Below is a small trained network, with its code and all its weights. Each question gives an input and a target symbol and asks what happens when units are switched off, that is, made to give their printed mean instead of their output.

import numpy as np


def w(rows, s, z=0):
    codes = np.array(rows[::2]) - 128.0
    scale = np.full(codes.shape[1], s)
    scale[-1] = z or s
    return codes * scale


def f(y):
    return np.maximum(y, 0)


def softmax(a):
    e = np.exp(a - a.max(-1, keepdims=True))
    return e / e.sum(-1, keepdims=True)


def log_softmax(a):
    a = a - a.max(-1, keepdims=True)
    return a - np.log(np.exp(a).sum(-1, keepdims=True))


def net(x, mask):
    ids = ['ΠΦαβγδεζηθλξστψω'.index(c) for c in x.split()]
    T = len(ids)
    res = E[ids] + P[:T]
    r = res
    for j in range(2):
        rows = slice(3 * j, 3 * j + 3)
        q, k, v = (r @ M[0][rows].T for M in (Q, K, V))
        z = softmax(np.where(np.tri(T) > 0, q @ k.T / 3**0.5, -1e9)) @ v
        o = O[0][rows]
        res = res + np.where(mask[j], z, o[:, -1]) @ o[:, :-1]
    y = f(res @ A[0][:, :-1].T + A[0][:, -1])
    res = res + np.where(mask[2:6], y, B[0][:, -1]) @ B[0][:, :-1]
    return log_softmax(res[-1] @ U[:, :-1].T + U[:, -1])


Q, K, V, O, A, B = {}, {}, {}, {}, {}, {}
E = w([
[81,8,57],'Π',
[162,132,70],'Φ',
[104,101,109],'α',
[91,93,115],'β',
[85,95,142],'γ',
[128,170,76],'δ',
[88,24,143],'ε',
[118,106,91],'ζ',
[106,101,104],'η',
[109,102,113],'θ',
[124,146,77],'λ',
[111,88,84],'ξ',
[95,128,121],'σ',
[116,123,94],'τ',
[106,105,108],'ψ',
[100,109,123],'ω',
],0.016)
P = w([
[6,144,58],'0',
[92,154,135],'1',
[143,92,38],'2',
[101,159,143],'3',
[150,85,35],'4',
[104,158,149],'5',
[156,79,33],'6',
[105,158,151],'7',
[163,71,31],'8',
[103,153,152],'9',
[163,70,41],'10',
[104,150,163],'11',
],0.015)
Q[0] = w([
[104,125,57],'H0',
[216,99,115],'H0',
[190,102,158],'H0',
[155,149,167],'H1',
[133,122,132],'H1',
[2,220,151],'H1',
],0.027)
K[0] = w([
[56,120,96],'H0',
[102,206,79],'H0',
[145,199,119],'H0',
[138,117,107],'H1',
[121,118,132],'H1',
[253,138,206],'H1',
],0.028)
V[0] = w([
[157,121,186],'H0',
[143,177,67],'H0',
[188,249,95],'H0',
[112,228,201],'H1',
[120,209,40],'H1',
[23,152,232],'H1',
],0.021)
O[0] = w([
[181,78,92,38],'H0',
[101,184,83,136],'H0',
[171,195,3,4],'H0',
[175,7,55,83],'H1',
[150,200,27,196],'H1',
[10,19,93,173],'H1',
],0.018,0.025)
A[0] = w([
[145,1,185,158],'N0',
[182,147,228,2],'N1',
[58,176,143,87],'N2',
[226,174,25,51],'N3',
],0.0079,0.0092)
B[0] = w([
[211,173,75,252],'N0',
[111,127,41,186],'N1',
[194,83,111,255],'N2',
[155,4,189,155],'N3',
],0.012,0.037)
U = w([
[120,123,159,145],'Π',
[99,80,205,68],'Φ',
[120,132,140,169],'α',
[165,190,190,238],'β',
[151,121,83,84],'γ',
[105,98,80,43],'δ',
[125,115,152,144],'ε',
[142,159,77,129],'ζ',
[210,136,153,149],'η',
[118,96,146,100],'θ',
[166,81,254,142],'λ',
[146,70,110,2],'ξ',
[123,136,151,173],'σ',
[130,147,243,86],'τ',
[123,76,150,73],'ψ',
[136,173,122,132],'ω',
],0.0069,0.0082)

Each question gives the input, a string of symbols that net reads in full, and the target symbol t.
The units are the heads (3 rows each of Q, K, V and O) and the neurons (one row each of A and B). Each row of codes is followed by its name. A weight is (code - 128) times the scale printed after its matrix; where a second scale follows, it is the last column's (O, A, B and U).
mask holds one flag per unit, heads first, then neurons. A switched-off unit (its flag False) gives its mean, the last column of its rows in O or B, instead of its output. The means were averaged over made-up inputs and are rounded, as every weight is.
A unit's drop is (log p(t) with every unit on - log p(t) with that unit switched off) / (log p(t) with every unit on - log p(t) with every unit switched off).
The circuit of an input: a set's keep is (log p(t) with only the set's units on - log p(t) with every unit switched off) / (log p(t) with every unit on - log p(t) with every unit switched off). Starting from all 6 units, units are removed one at a time, each time the one whose removal leaves the highest keep (on an exact tie, the one counted first), for as long as the keep stays at least 0.8.
circuit, biggest first: the units of the circuit, biggest drop first
unit that matters most: the unit with the biggest drop
k most important neurons: the k neurons with the biggest drops, biggest first
which heads matter: for each layer, one digit per head in row order, 1 if its drop is at least 0.15 and else 0, layers parted by /
input Φ ζ ε ω ψ η Π Φ λ, target η: circuit, biggest first : N3, H1, H0
input δ δ β τ β, target ξ: circuit, biggest first : N3, H0, H1, N0
input ε σ δ β ε ε ε ξ, target η: circuit, biggest first : N0, H0, N1, H1
input Π ψ β β, target λ: unit that matters most : H0
input δ τ τ ψ ε Π ε β δ δ, target η: 2 most important neurons : N0, N3
input ε ψ τ η, target η: 3 most important neurons : N0, N1, N3
input Φ Φ β, target η: circuit, biggest first : H1, N3, H0
input σ τ τ ε δ τ ξ ω, target η: circuit, biggest first : N0, H0, H1
input ε λ δ ε ξ Π α ε θ, target λ: which heads matter : 01
input ω ξ α τ β δ τ Φ β τ σ τ, target β: which heads matter : 11
input Φ η σ, target η: circuit, biggest first : H1, N3, H0
input η ξ δ δ Π τ, target λ: which heads matter : 10
input β ε ε ξ Π Π ω Π α ε, target η: circuit, biggest first : N0, N1, H0, H1
input α ε τ ε ε β, target η: 3 most important neurons : N0, N1, N3
input Φ Π ε β α, target η: 3 most important neurons : N3, N2, N1
input δ η γ, target ξ: 2 most important neurons : N3, N0
input ω Φ β δ, target β: unit that matters most : H1
input λ ξ λ ω β ε θ τ Π η, target λ: which heads matter : 00
input β α α θ β σ ε τ Φ β ε η, target η: circuit, biggest first : H0, N0, N1, H1
input Π η ε ω Φ θ ξ, target τ: circuit, biggest first : H1, H0
input τ Π η, target ζ: unit that matters most : H0
input α α τ Φ β β γ ω, target β: circuit, biggest first : H1, N2
input ε δ β ψ η ξ Φ τ ω τ β ε, target η: 2 most important neurons : N0, N1
